Below is a small trained network, with its code and all its weights. Each question gives an input and a target symbol and asks what happens when units are switched off, that is, made to give their printed mean instead of their output.

import numpy as np


def w(rows, s, z=0):
    codes = np.array(rows[::2]) - 128.0
    scale = np.full(codes.shape[1], s)
    scale[-1] = z or s
    return codes * scale


def f(y):
    return np.maximum(y, 0)


def softmax(a):
    e = np.exp(a - a.max(-1, keepdims=True))
    return e / e.sum(-1, keepdims=True)


def log_softmax(a):
    a = a - a.max(-1, keepdims=True)
    return a - np.log(np.exp(a).sum(-1, keepdims=True))


def net(x, mask):
    ids = ['βεηθλπψω'.index(c) for c in x.split()]
    T = len(ids)
    res = E[ids] + P[:T]
    u = 0
    for l in range(2):
        r = res
        for j in range(2):
            rows = slice(4 * j, 4 * j + 4)
            q, k, v = (r @ M[l][rows].T for M in (Q, K, V))
            z = softmax(np.where(np.tri(T) > 0, q @ k.T / 4**0.5, -1e9)) @ v
            o = O[l][rows]
            res = res + np.where(mask[u + j], z, o[:, -1]) @ o[:, :-1]
        u += 2
        y = f(res @ A[l][:, :-1].T + A[l][:, -1])
        res = res + np.where(mask[u : u + 8], y, B[l][:, -1]) @ B[l][:, :-1]
        u += 8
    return log_softmax(res[-1] @ U[:, :-1].T + U[:, -1])


Q, K, V, O, A, B = {}, {}, {}, {}, {}, {}
E = w([
[155,165,190,112],'β',
[101,112,162,155],'ε',
[118,71,103,189],'η',
[144,151,168,142],'θ',
[139,60,74,168],'λ',
[157,167,180,67],'π',
[183,78,79,102],'ψ',
[136,251,131,185],'ω',
],0.013)
P = w([
[85,91,129,87],'0',
[106,113,107,164],'1',
[247,118,162,172],'2',
[98,135,131,89],'3',
[100,130,91,161],'4',
[222,108,159,149],'5',
[104,160,125,92],'6',
[100,142,74,158],'7',
[203,101,157,136],'8',
[112,191,109,87],'9',
[103,154,47,156],'10',
[179,87,170,133],'11',
],0.013)
Q[0] = w([
[231,87,98,195],'0.h0',
[138,147,158,98],'0.h0',
[156,135,140,104],'0.h0',
[252,124,168,146],'0.h0',
[203,157,137,150],'0.h1',
[86,140,110,121],'0.h1',
[66,174,137,130],'0.h1',
[88,106,147,72],'0.h1',
],0.023)
K[0] = w([
[180,81,6,95],'0.h0',
[128,169,142,112],'0.h0',
[127,159,105,122],'0.h0',
[184,150,39,51],'0.h0',
[142,200,100,92],'0.h1',
[122,104,153,172],'0.h1',
[93,128,200,157],'0.h1',
[142,82,192,105],'0.h1',
],0.023)
V[0] = w([
[135,54,162,137],'0.h0',
[183,95,3,89],'0.h0',
[116,115,156,141],'0.h0',
[141,136,105,118],'0.h0',
[51,105,228,205],'0.h1',
[102,160,153,146],'0.h1',
[137,58,202,162],'0.h1',
[172,188,6,50],'0.h1',
],0.0058)
O[0] = w([
[82,175,168,143,161],'0.h0',
[192,121,176,253,253],'0.h0',
[97,149,119,94,113],'0.h0',
[146,117,136,152,144],'0.h0',
[44,182,126,205,59],'0.h1',
[120,192,126,147,96],'0.h1',
[73,43,177,173,117],'0.h1',
[219,128,98,49,184],'0.h1',
],0.0056,0.0041)
A[0] = w([
[56,31,27,180,149],'0.n0',
[150,165,171,193,28],'0.n1',
[123,159,207,89,167],'0.n2',
[142,48,114,86,114],'0.n3',
[173,173,112,103,10],'0.n4',
[13,105,12,232,103],'0.n5',
[43,84,87,22,220],'0.n6',
[40,145,160,37,1],'0.n7',
],0.011,0.0055)
B[0] = w([
[40,90,51,126,255],'0.n0',
[90,111,174,112,163],'0.n1',
[99,75,74,163,180],'0.n2',
[131,140,198,124,231],'0.n3',
[175,150,116,154,144],'0.n4',
[250,158,210,91,240],'0.n5',
[51,186,173,33,207],'0.n6',
[224,76,102,169,148],'0.n7',
],0.019,0.0052)
Q[1] = w([
[135,123,144,153],'1.h0',
[134,251,118,204],'1.h0',
[159,139,108,181],'1.h0',
[128,160,142,157],'1.h0',
[143,100,127,141],'1.h1',
[146,147,159,134],'1.h1',
[109,132,139,115],'1.h1',
[127,80,141,84],'1.h1',
],0.027)
K[1] = w([
[137,169,75,152],'1.h0',
[3,175,218,52],'1.h0',
[141,202,77,81],'1.h0',
[95,159,125,134],'1.h0',
[143,151,70,98],'1.h1',
[154,161,119,131],'1.h1',
[140,85,152,127],'1.h1',
[167,66,86,110],'1.h1',
],0.021)
V[1] = w([
[78,193,130,55],'1.h0',
[189,160,100,84],'1.h0',
[154,171,134,110],'1.h0',
[157,16,86,130],'1.h0',
[152,164,115,157],'1.h1',
[90,59,152,3],'1.h1',
[166,151,105,155],'1.h1',
[133,134,130,136],'1.h1',
],0.005)
O[1] = w([
[111,140,123,255,34],'1.h0',
[89,89,162,112,187],'1.h0',
[102,106,153,156,148],'1.h0',
[142,135,96,38,233],'1.h0',
[132,124,132,153,94],'1.h1',
[104,116,113,37,255],'1.h1',
[124,115,144,172,116],'1.h1',
[127,130,132,147,125],'1.h1',
],0.0084,0.0031)
A[1] = w([
[122,67,35,130,94],'1.n0',
[12,186,61,124,57],'1.n1',
[6,182,78,107,126],'1.n2',
[105,164,139,93,134],'1.n3',
[61,149,50,146,211],'1.n4',
[189,182,179,130,9],'1.n5',
[107,208,149,134,9],'1.n6',
[202,173,190,125,67],'1.n7',
],0.019,0.011)
B[1] = w([
[163,150,221,135,181],'1.n0',
[179,31,204,62,195],'1.n1',
[185,253,61,166,251],'1.n2',
[67,71,147,140,221],'1.n3',
[22,122,98,135,192],'1.n4',
[105,176,237,110,196],'1.n5',
[217,156,133,85,142],'1.n6',
[138,84,33,153,254],'1.n7',
],0.027,0.013)
U = w([
[158,181,84,72,94],'β',
[76,169,81,164,204],'ε',
[84,105,134,82,245],'η',
[194,133,139,134,95],'θ',
[125,146,181,125,191],'λ',
[187,104,164,38,3],'π',
[208,85,54,118,69],'ψ',
[139,138,112,255,151],'ω',
],0.0087,0.0053)

Each question gives the input, a string of symbols that net reads in full, and the target symbol t.
The units are the heads (4 rows each of Q, K, V and O) and the neurons (one row each of A and B). Each row of codes is followed by its name. A weight is (code - 128) times the scale printed after its matrix; where a second scale follows, it is the last column's (O, A, B and U).
mask holds one flag per unit, layer by layer, with each layer's heads first. A switched-off unit (its flag False) gives its mean, the last column of its rows in O or B, instead of its output. The means were averaged over made-up inputs and are rounded, as every weight is.
A unit's drop is (log p(t) with every unit on - log p(t) with that unit switched off) / (log p(t) with every unit on - log p(t) with every unit switched off).
The circuit of an input: a set's keep is (log p(t) with only the set's units on - log p(t) with every unit switched off) / (log p(t) with every unit on - log p(t) with every unit switched off). Starting from the 12 units with the biggest drops (on a tie, the unit counted first), units are removed one at a time, each time the one whose removal leaves the highest keep (on an exact tie, the one counted first), for as long as the keep stays at least 0.8.
circuit, biggest first: the units of the circuit, biggest drop first
top k neurons: the k neurons with the biggest drops, biggest first
k most important neurons of layer l: the k neurons of layer l with the biggest drops, biggest first
which heads matter: for each layer, one digit per head in row order, 1 if its drop is at least 0.15 and else 0, layers parted by /
input η π ψ η ψ π β ε β β ω ε, target ω: top 4 neurons -> 0.n6; 0.n0; 1.n1; 1.n5
input β η η, target η: which heads matter -> 01 / 00
input β η ε, target η: circuit, biggest first -> 1.n2
input ψ β ε ψ η, target ψ: circuit, biggest first -> 0.n5; 1.n7
input ψ ψ ψ ω ψ ψ ψ ε π η η ψ, target ψ: 2 most important neurons of layer 0 -> 0.n0; 0.n6
input θ η η β η ψ ω ψ θ η, target η: top 3 neurons -> 0.n5; 1.n2; 0.n0
input ε ω ψ η β, target ε: which heads matter -> 01 / 10
input β ω θ λ, target β: which heads matter -> 10 / 00
input ω η ψ, target ω: which heads matter -> 01 / 10
input ψ ψ β η, target β: top 4 neurons -> 1.n2; 0.n0; 1.n1; 0.n6
input ψ η λ θ, target β: circuit, biggest first -> 1.n2; 0.n6; 0.h0
input β η ψ η, target ε: circuit, biggest first -> 0.n5; 0.n0; 0.h1; 1.n1
input ψ ψ η η η ψ π θ ψ π ε λ, target π: top 4 neurons -> 1.n2; 0.n5; 1.n7; 1.n4
input ψ ε ε η β ω ψ, target ε: 3 most important neurons of layer 0 -> 0.n5; 0.n0; 0.n6
input η β π θ β ψ ψ ψ β η ψ, target λ: 2 most important neurons of layer 0 -> 0.n5; 0.n0
input ψ ψ ω θ ψ ω ψ λ η, target ψ: top 4 neurons -> 0.n0; 0.n3; 0.n2; 1.n5
input ψ ψ ε η ε ψ θ ε ψ ψ β, target ε: top 4 neurons -> 1.n4; 0.n5; 0.n6; 0.n0
input ε η η β ω ψ ε ψ ω ψ ε, target η: circuit, biggest first -> 0.n5; 0.n0; 1.n2; 1.n0
input ε ψ η β, target β: top 2 neurons -> 1.n2; 0.n5
input β β ε ψ ω ψ β θ η π, target ε: 4 most important neurons of layer 0 -> 0.n7; 0.n6; 0.n0; 0.n5
input ψ ψ ψ η θ, target ω: top 3 neurons -> 0.n6; 0.n0; 1.n1
input η ε ψ η ψ ε ψ ψ η ψ, target η: top 2 neurons -> 1.n2; 0.n0
